Here is a tiny trained network, its code and every weight. The questions are about switching its units off for an input and a class, where a switched-off unit gives its printed mean instead of its output.

import numpy as np


def w(rows, s, z=0):
    codes = np.array(rows[::2]) - 128.0
    scale = np.full(codes.shape[1], s)
    scale[-1] = z or s
    return codes * scale


def f(y):
    return y / 2 * (1 + np.tanh(0.7978845608 * (y + 0.044715 * y**3)))


def log_softmax(a):
    a = a - a.max(-1, keepdims=True)
    return a - np.log(np.exp(a).sum(-1, keepdims=True))


def net(x, mask):
    res = np.array(x, float).reshape(1, 5) / 4 @ E
    y = f(res @ A[0][:, :-1].T + A[0][:, -1])
    res = res + np.where(mask, y, B[0][:, -1]) @ B[0][:, :-1]
    return log_softmax(res[-1] @ U[:, :-1].T + U[:, -1])


A, B = {}, {}
E = w([
[127,93,168,120,151,201,80,218,125],'x0',
[71,147,156,162,68,205,186,86,79],'x1',
[141,95,147,104,120,121,179,156,120],'x2',
[79,121,134,135,125,132,121,121,193],'x3',
[87,83,91,133,249,139,184,132,93],'x4',
],0.014)
A[0] = w([
[123,132,136,133,107,80,154,82,125,50],'n1',
[138,131,125,143,153,94,128,152,147,125],'n2',
[139,132,106,160,114,52,181,72,138,57],'n3',
[119,116,99,111,125,100,138,84,123,71],'n4',
[170,123,126,102,180,47,95,146,163,142],'n5',
[162,159,154,113,25,125,125,140,162,145],'n6',
[115,137,128,107,125,96,154,83,116,20],'n7',
[155,127,133,122,143,40,87,171,152,105],'n8',
[103,117,110,129,229,152,166,101,110,176],'n9',
[120,112,163,142,146,221,91,210,116,1],'n10',
[134,140,138,108,131,196,98,190,134,28],'n11',
[83,145,129,117,249,139,190,107,121,162],'n12',
[160,127,103,113,136,105,111,139,156,131],'n13',
[156,127,130,114,139,103,135,142,146,107],'n14',
[122,145,156,137,61,175,142,107,114,117],'n15',
[115,152,128,115,125,61,168,57,126,51],'n16',
[157,131,145,131,149,149,126,103,115,114],'n17',
[141,121,105,120,119,147,135,115,116,71],'n18',
[99,135,106,137,135,215,175,86,102,141],'n19',
[104,147,155,133,102,185,163,98,102,94],'n20',
[108,119,127,124,85,209,159,83,101,90],'n21',
[155,134,154,114,7,92,74,143,137,170],'n22',
],0.017,0.0025)
B[0] = w([
[141,191,118,85,114,209,84,128,133,178],'n1',
[110,147,151,123,99,95,142,125,126,162],'n2',
[185,172,142,50,146,221,127,142,163,212],'n3',
[131,117,137,72,127,193,139,153,144,166],'n4',
[74,173,192,125,112,36,138,193,113,231],'n5',
[151,51,60,209,138,123,118,75,76,223],'n6',
[112,166,129,126,113,194,96,101,191,168],'n7',
[42,179,163,128,127,60,138,155,149,214],'n8',
[164,38,86,212,122,118,138,88,85,239],'n9',
[176,192,126,34,132,252,120,103,191,231],'n10',
[183,194,123,54,133,220,118,128,137,195],'n11',
[151,41,66,217,113,126,121,61,76,252],'n12',
[81,106,145,106,117,89,145,139,175,174],'n13',
[99,171,128,154,126,98,74,120,135,159],'n14',
[67,133,178,144,127,55,143,157,147,198],'n15',
[181,160,139,52,151,213,126,148,146,207],'n16',
[100,95,116,138,109,142,152,114,192,136],'n17',
[81,91,134,127,140,147,134,114,177,133],'n18',
[97,147,188,134,121,31,137,180,112,215],'n19',
[75,159,142,113,133,49,115,171,156,198],'n20',
[78,179,151,105,125,35,114,174,145,206],'n21',
[170,8,75,210,147,140,164,76,63,242],'n22',
],0.014,0.02)
U = w([
[150,43,48,190,115,131,138,87,69,248],'0',
[48,152,181,110,100,43,132,187,136,98],'1',
[184,164,110,25,127,250,111,127,165,30],'2',
],0.011,0.0014)

Each question gives the input, the list of numbers given to net, and the class t.
The units are the neurons (one row each of A and B). Each row of codes is followed by its name. A weight is (code - 128) times the scale printed after its matrix; where a second scale follows, it is the last column's (A, B and U).
mask holds one flag per neuron, in row order. A switched-off neuron (its flag False) gives its mean, the last column of its row in B, instead of its output. The means were averaged over made-up inputs and are rounded, as every weight is.
A unit's drop is (log p(t) with every unit on - log p(t) with that unit switched off) / (log p(t) with every unit on - log p(t) with every unit switched off).
unit that matters most: the unit with the biggest drop
k most important neurons: the k neurons with the biggest drops, biggest first
drop when u is switched off: that unit's drop, to one decimal
input [-6,-8,-7,-4,2], class 1: unit that matters most -> n5
input [-7,7,7,3,1], class 1: 3 most important neurons -> (n19 n21 n20)
input [-1,-6,5,2,-8], class 0: 2 most important neurons -> (n22 n6)
input [-6,-6,6,-7,0], class 1: 3 most important neurons -> (n5 n8 n10)
input [-7,-1,-6,2,-6], class 2: 4 most important neurons -> (n3 n16 n12 n1)
input [-8,-6,-5,7,-8], class 0: 3 most important neurons -> (n22 n6 n10)
input [6,-1,8,-6,-5], class 2: 3 most important neurons -> (n10 n11 n12)
input [6,-5,3,5,0], class 2: 3 most important neurons -> (n10 n11 n19)
input [6,8,-1,-7,-6], class 1: 2 most important neurons -> (n21 n15)
input [8,8,-3,-3,-5], class 1: 3 most important neurons -> (n15 n21 n20)
input [-4,6,-5,0,3], class 1: drop when n7 is switched off -> 0.0
input [-5,-4,7,7,-8], class 0: drop when n22 is switched off -> 0.6
input [-6,-2,7,1,4], class 2: drop when n3 is switched off -> 0.2
input [-6,7,-3,0,2], class 1: unit that matters most -> n19
